Below is a small trained network, with its code and all its weights. Each question gives an input and a class and asks what happens when units are switched off, that is, made to give their printed mean instead of their output.

import numpy as np


def w(rows, s, z=0):
    codes = np.array(rows[::2]) - 128.0
    scale = np.full(codes.shape[1], s)
    scale[-1] = z or s
    return codes * scale


def f(y):
    return np.maximum(y, 0)


def log_softmax(a):
    a = a - a.max(-1, keepdims=True)
    return a - np.log(np.exp(a).sum(-1, keepdims=True))


def net(x, mask):
    res = np.array(x, float).reshape(1, 5) / 4 @ E
    y = f(res @ A[0][:, :-1].T + A[0][:, -1])
    res = res + np.where(mask, y, B[0][:, -1]) @ B[0][:, :-1]
    return log_softmax(res[-1] @ U[:, :-1].T + U[:, -1])


A, B = {}, {}
E = w([
[131,2,80,179,180,199,186,124,65],'x0',
[161,147,222,180,81,207,37,167,58],'x1',
[168,133,164,174,64,68,126,199,115],'x2',
[149,126,126,112,198,109,155,65,209],'x3',
[208,71,158,183,84,140,117,51,215],'x4',
],0.008)
A[0] = w([
[106,195,59,30,171,23,182,87,221,130],'N0',
[123,140,144,111,45,57,141,74,219,185],'N1',
[106,128,118,169,85,141,157,176,44,161],'N2',
[214,2,132,227,107,153,174,74,169,178],'N3',
[141,143,109,157,121,178,147,157,65,252],'N4',
[98,32,26,106,220,174,192,45,144,231],'N5',
[101,40,70,110,211,184,185,67,170,186],'N6',
[189,82,142,218,129,128,170,125,152,93],'N7',
[111,56,104,153,104,87,202,144,106,168],'N8',
[102,95,114,111,69,172,86,143,93,88],'N9',
[144,216,209,78,137,196,10,82,156,131],'N10',
],0.0092,0.0031)
B[0] = w([
[102,255,225,151,209,188,185,80,185,239],'N0',
[132,127,66,141,82,142,94,80,204,197],'N1',
[61,136,113,115,151,139,103,115,91,192],'N2',
[144,227,176,168,104,120,173,36,247,227],'N3',
[63,141,124,72,143,106,89,110,104,189],'N4',
[104,46,34,116,11,57,98,96,155,253],'N5',
[100,73,9,139,45,76,105,123,154,230],'N6',
[97,172,113,105,97,109,129,49,202,174],'N7',
[110,184,140,128,132,150,101,113,164,175],'N8',
[60,176,165,93,144,145,88,121,122,166],'N9',
[147,190,148,219,145,115,231,39,209,211],'N10',
],0.0093,0.014)
U = w([
[110,184,215,127,221,146,137,116,142,162],'0',
[253,19,169,97,172,240,111,205,100,3],'1',
[136,141,123,153,68,99,121,99,182,168],'2',
[92,48,55,60,104,101,66,179,40,93],'3',
],0.012,0.011)

Each question gives the input, the list of numbers given to net, and the class t.
The units are the neurons (one row each of A and B). Each row of codes is followed by its name. A weight is (code - 128) times the scale printed after its matrix; where a second scale follows, it is the last column's (A, B and U).
mask holds one flag per neuron, in row order. A switched-off neuron (its flag False) gives its mean, the last column of its row in B, instead of its output. The means were averaged over made-up inputs and are rounded, as every weight is.
A unit's drop is (log p(t) with every unit on - log p(t) with that unit switched off) / (log p(t) with every unit on - log p(t) with every unit switched off).
The circuit of an input: a set's keep is (log p(t) with only the set's units on - log p(t) with every unit switched off) / (log p(t) with every unit on - log p(t) with every unit switched off). Starting from all 11 units, units are removed one at a time, each time the one whose removal leaves the highest keep (on an exact tie, the one counted first), for as long as the keep stays at least 0.8.
units of the circuit, in order: the units of the circuit, biggest drop first
k most important neurons: the k neurons with the biggest drops, biggest first
drop of u: that unit's drop, to one decimal
input [-3,2,5,-8,-4], class 3: units of the circuit, in order : [N0 N3]
input [-6,-3,7,2,0], class 0: 3 most important neurons : [N5 N0 N6]
input [-6,-7,-3,-3,2], class 0: units of the circuit, in order : [N0]
input [-7,-2,7,8,0], class 0: 2 most important neurons : [N0 N5]
input [4,-2,-3,4,-8], class 3: units of the circuit, in order : [N3 N10]
input [2,3,-2,5,-3], class 3: 2 most important neurons : [N3 N0]
input [4,0,6,-6,-6], class 3: drop of N0 : 0.4
input [8,2,-8,4,-7], class 3: drop of N7 : 0.0
input [2,3,2,3,-7], class 3: 2 most important neurons : [N0 N3]
input [-4,-2,-6,-6,3], class 0: drop of N5 : 0.7
